Here is a tiny trained network, its code and every weight. The questions are about switching its units off for an input and a class, where a switched-off unit gives its printed mean instead of its output.

import numpy as np


def w(rows, s, z=0):
    codes = np.array(rows[::2]) - 128.0
    scale = np.full(codes.shape[1], s)
    scale[-1] = z or s
    return codes * scale


def norm(h):
    return h / np.sqrt((h * h).mean(-1, keepdims=True) + 1e-5)


def f(y):
    return np.maximum(y, 0)


def log_softmax(a):
    a = a - a.max(-1, keepdims=True)
    return a - np.log(np.exp(a).sum(-1, keepdims=True))


def net(x, mask):
    res = np.array(x, float).reshape(1, 4) / 4 @ E
    u = 0
    for l in range(2):
        y = f(norm(res) @ A[l][:, :-1].T + A[l][:, -1])
        res = res + np.where(mask[u : u + 8], y, B[l][:, -1]) @ B[l][:, :-1]
        u += 8
    return log_softmax(norm(res)[-1] @ U[:, :-1].T + U[:, -1])


A, B = {}, {}
E = w([
[156,51,204,153,187,79,179,129],'x0',
[69,106,201,56,115,234,117,136],'x1',
[201,167,69,123,216,254,20,188],'x2',
[159,153,153,214,104,166,88,26],'x3',
],0.0028)
A[0] = w([
[20,135,136,110,87,17,151,12,161],'L0N0',
[140,114,166,56,117,223,30,167,142],'L0N1',
[73,124,125,56,54,208,138,208,6],'L0N2',
[69,216,158,68,69,187,196,124,190],'L0N3',
[191,213,28,106,148,63,221,186,184],'L0N4',
[94,54,215,60,161,69,224,177,56],'L0N5',
[139,128,89,83,234,192,96,253,207],'L0N6',
[38,214,72,79,83,153,59,161,17],'L0N7',
],0.0044,0.0019)
B[0] = w([
[171,182,132,104,152,230,123,170,232],'L0N0',
[110,95,207,71,66,172,182,198,222],'L0N1',
[61,37,161,110,118,91,189,34,182],'L0N2',
[66,32,133,168,96,135,109,108,201],'L0N3',
[130,81,103,162,76,46,79,194,205],'L0N4',
[64,46,128,52,99,77,213,1,208],'L0N5',
[183,178,100,237,76,217,60,103,253],'L0N6',
[93,40,196,60,183,154,160,120,184],'L0N7',
],0.0052,0.0053)
A[1] = w([
[172,91,118,136,194,173,85,214,87],'L1N0',
[192,137,154,172,225,127,118,60,7],'L1N1',
[70,198,117,121,68,247,121,143,24],'L1N2',
[194,137,125,190,173,119,184,70,46],'L1N3',
[227,182,8,124,125,31,85,158,177],'L1N4',
[100,82,167,107,99,177,97,61,84],'L1N5',
[176,135,159,144,227,142,125,56,51],'L1N6',
[93,90,184,28,133,20,255,119,74],'L1N7',
],0.0048,0.0019)
B[1] = w([
[70,214,188,84,154,122,169,98,186],'L1N0',
[3,186,102,141,165,87,230,61,154],'L1N1',
[140,201,184,108,139,197,125,236,236],'L1N2',
[33,124,133,101,196,149,149,104,160],'L1N3',
[115,73,53,211,18,47,70,193,227],'L1N4',
[154,171,125,165,166,94,64,188,248],'L1N5',
[99,188,63,183,186,99,209,121,149],'L1N6',
[64,42,240,62,86,85,180,95,253],'L1N7',
],0.0059,0.0043)
U = w([
[191,123,37,26,227,57,42,91,2],'0',
[138,84,24,248,22,23,3,216,249],'1',
[251,165,60,28,185,42,79,52,2],'2',
[8,246,69,213,231,66,193,42,113],'3',
[213,129,54,46,232,55,48,43,2],'4',
[153,216,218,151,98,250,56,227,236],'5',
[7,24,245,20,49,59,219,60,249],'6',
],0.0061,0.0042)

Each question gives the input, the list of numbers given to net, and the class t.
The units are the neurons (one row each of A and B). Each row of codes is followed by its name. A weight is (code - 128) times the scale printed after its matrix; where a second scale follows, it is the last column's (A, B and U).
mask holds one flag per neuron, layer by layer. A switched-off neuron (its flag False) gives its mean, the last column of its row in B, instead of its output. The means were averaged over made-up inputs and are rounded, as every weight is.
A unit's drop is (log p(t) with every unit on - log p(t) with that unit switched off) / (log p(t) with every unit on - log p(t) with every unit switched off).
The circuit of an input: a set's keep is (log p(t) with only the set's units on - log p(t) with every unit switched off) / (log p(t) with every unit on - log p(t) with every unit switched off). Starting from the 12 units with the biggest drops (on a tie, the unit counted first), units are removed one at a time, each time the one whose removal leaves the highest keep (on an exact tie, the one counted first), for as long as the keep stays at least 0.8.
circuit, biggest first: the units of the circuit, biggest drop first
k most important neurons: the k neurons with the biggest drops, biggest first
k most important neurons of layer l: the k neurons of layer l with the biggest drops, biggest first
drop when u is switched off: that unit's drop, to one decimal
input [-1,-7,-5,6], class 1: 2 most important neurons : (L1N4 L0N7)
input [3,2,3,-8], class 5: circuit, biggest first : (L0N6)
input [-5,-2,1,7], class 3: 2 most important neurons : (L0N1 L0N4)
input [6,-4,6,2], class 3: 2 most important neurons of layer 1 : (L1N1 L1N0)
input [2,-2,2,2], class 3: 3 most important neurons : (L1N1 L0N4 L0N1)
input [1,-1,-4,7], class 3: 3 most important neurons : (L0N1 L0N6 L1N1)
input [3,6,-2,6], class 5: 2 most important neurons : (L0N2 L0N5)
input [2,-7,-3,-3], class 1: 2 most important neurons : (L0N4 L1N4)
input [-5,-5,-6,-3], class 1: 2 most important neurons : (L0N4 L0N1)
input [-5,-4,-4,5], class 5: 3 most important neurons : (L0N0 L1N2 L0N4)
input [6,-3,-5,7], class 3: 2 most important neurons of layer 0 : (L0N1 L0N0)
input [-5,-4,-6,7], class 5: 2 most important neurons of layer 0 : (L0N0 L0N4)
input [-4,4,-8,7], class 5: drop when L0N0 is switched off : 0.2
input [-3,6,-6,6], class 5: drop when L0N0 is switched off : 0.1
input [-3,-1,-3,0], class 5: circuit, biggest first : (L0N0)
input [-4,3,-8,7], class 5: drop when L0N3 is switched off : 0.0
